Below are the code and all the weights of a small trained network. Each question names an input and a class and asks about switching units off, where a switched-off unit gives its printed mean instead of its output.

import numpy as np


def w(rows, s, z=0):
    codes = np.array(rows[::2]) - 128.0
    scale = np.full(codes.shape[1], s)
    scale[-1] = z or s
    return codes * scale


def f(y):
    return y / 2 * (1 + np.tanh(0.7978845608 * (y + 0.044715 * y**3)))


def log_softmax(a):
    a = a - a.max(-1, keepdims=True)
    return a - np.log(np.exp(a).sum(-1, keepdims=True))


def net(x, mask):
    res = np.array(x, float).reshape(1, 7) / 4 @ E
    y = f(res @ A[0][:, :-1].T + A[0][:, -1])
    res = res + np.where(mask, y, B[0][:, -1]) @ B[0][:, :-1]
    return log_softmax(res[-1] @ U[:, :-1].T + U[:, -1])


A, B = {}, {}
E = w([
[174,71,37,141,47],'x0',
[131,193,185,145,35],'x1',
[227,192,243,109,64],'x2',
[72,150,108,181,89],'x3',
[186,49,129,254,156],'x4',
[75,141,100,249,160],'x5',
[121,20,146,158,174],'x6',
],0.0078)
A[0] = w([
[45,205,166,54,134,89],'n0',
[228,115,122,36,56,120],'n1',
[142,179,66,158,36,55],'n2',
[112,169,130,99,119,151],'n3',
[91,118,68,111,248,117],'n4',
[72,101,22,62,70,252],'n5',
],0.013,0.0023)
B[0] = w([
[72,217,198,99,146,244],'n0',
[250,92,160,72,86,244],'n1',
[126,173,69,198,58,194],'n2',
[107,159,149,79,125,172],'n3',
[164,122,54,105,246,239],'n4',
[7,32,104,82,105,247],'n5',
],0.019,0.012)
U = w([
[107,158,53,125,60,3],'0',
[84,200,167,63,152,142],'1',
[155,128,55,89,253,133],'2',
[80,83,62,67,149,186],'3',
[139,106,153,181,142,229],'4',
[182,111,124,51,90,56],'5',
],0.013,0.0048)

Each question gives the input, the list of numbers given to net, and the class t.
The units are the neurons (one row each of A and B). Each row of codes is followed by its name. A weight is (code - 128) times the scale printed after its matrix; where a second scale follows, it is the last column's (A, B and U).
mask holds one flag per neuron, in row order. A switched-off neuron (its flag False) gives its mean, the last column of its row in B, instead of its output. The means were averaged over made-up inputs and are rounded, as every weight is.
A unit's drop is (log p(t) with every unit on - log p(t) with that unit switched off) / (log p(t) with every unit on - log p(t) with every unit switched off).
The circuit of an input: a set's keep is (log p(t) with only the set's units on - log p(t) with every unit switched off) / (log p(t) with every unit on - log p(t) with every unit switched off). Starting from all 6 units, units are removed one at a time, each time the one whose removal leaves the highest keep (on an exact tie, the one counted first), for as long as the keep stays at least 0.8.
circuit, biggest first: the units of the circuit, biggest drop first
top k neurons: the k neurons with the biggest drops, biggest first
drop when u is switched off: that unit's drop, to one decimal
input [7,5,7,8,-5,3,-3], class 0: circuit, biggest first	(n2)
input [3,1,-4,1,7,-4,-6], class 0: circuit, biggest first	(n4; n2)
input [4,5,-2,4,5,3,8], class 4: circuit, biggest first	(n4; n5)
input [-3,7,-3,-3,4,2,6], class 4: circuit, biggest first	(n4; n5; n0)
input [2,1,-3,-5,5,-5,5], class 2: top 2 neurons	(n5; n2)
input [-4,8,-3,1,5,-8,-1], class 5: circuit, biggest first	(n0; n4)
input [-8,3,3,-3,8,2,5], class 4: top 4 neurons	(n4; n0; n5; n1)
input [-2,-5,6,-8,7,1,-1], class 5: top 3 neurons	(n4; n0; n2)
input [-1,-3,5,1,6,5,0], class 4: circuit, biggest first	(n4; n5; n0)
input [3,1,0,2,1,6,3], class 0: top 3 neurons	(n4; n5; n1)
input [-5,6,-5,7,2,6,-8], class 0: top 2 neurons	(n2; n4)
input [4,-7,5,6,-4,0,-7], class 0: top 3 neurons	(n2; n4; n5)
input [1,8,-4,1,-5,-2,3], class 1: top 2 neurons	(n0; n4)
input [2,8,8,6,-2,3,1], class 0: circuit, biggest first	(n2)
input [-2,1,0,8,7,6,-5], class 0: drop when n2 is switched off	0.4
input [-2,-8,7,-8,-1,-1,3], class 5: drop when n1 is switched off	0.4
input [-8,-1,-1,6,5,6,-5], class 2: drop when n5 is switched off	0.1
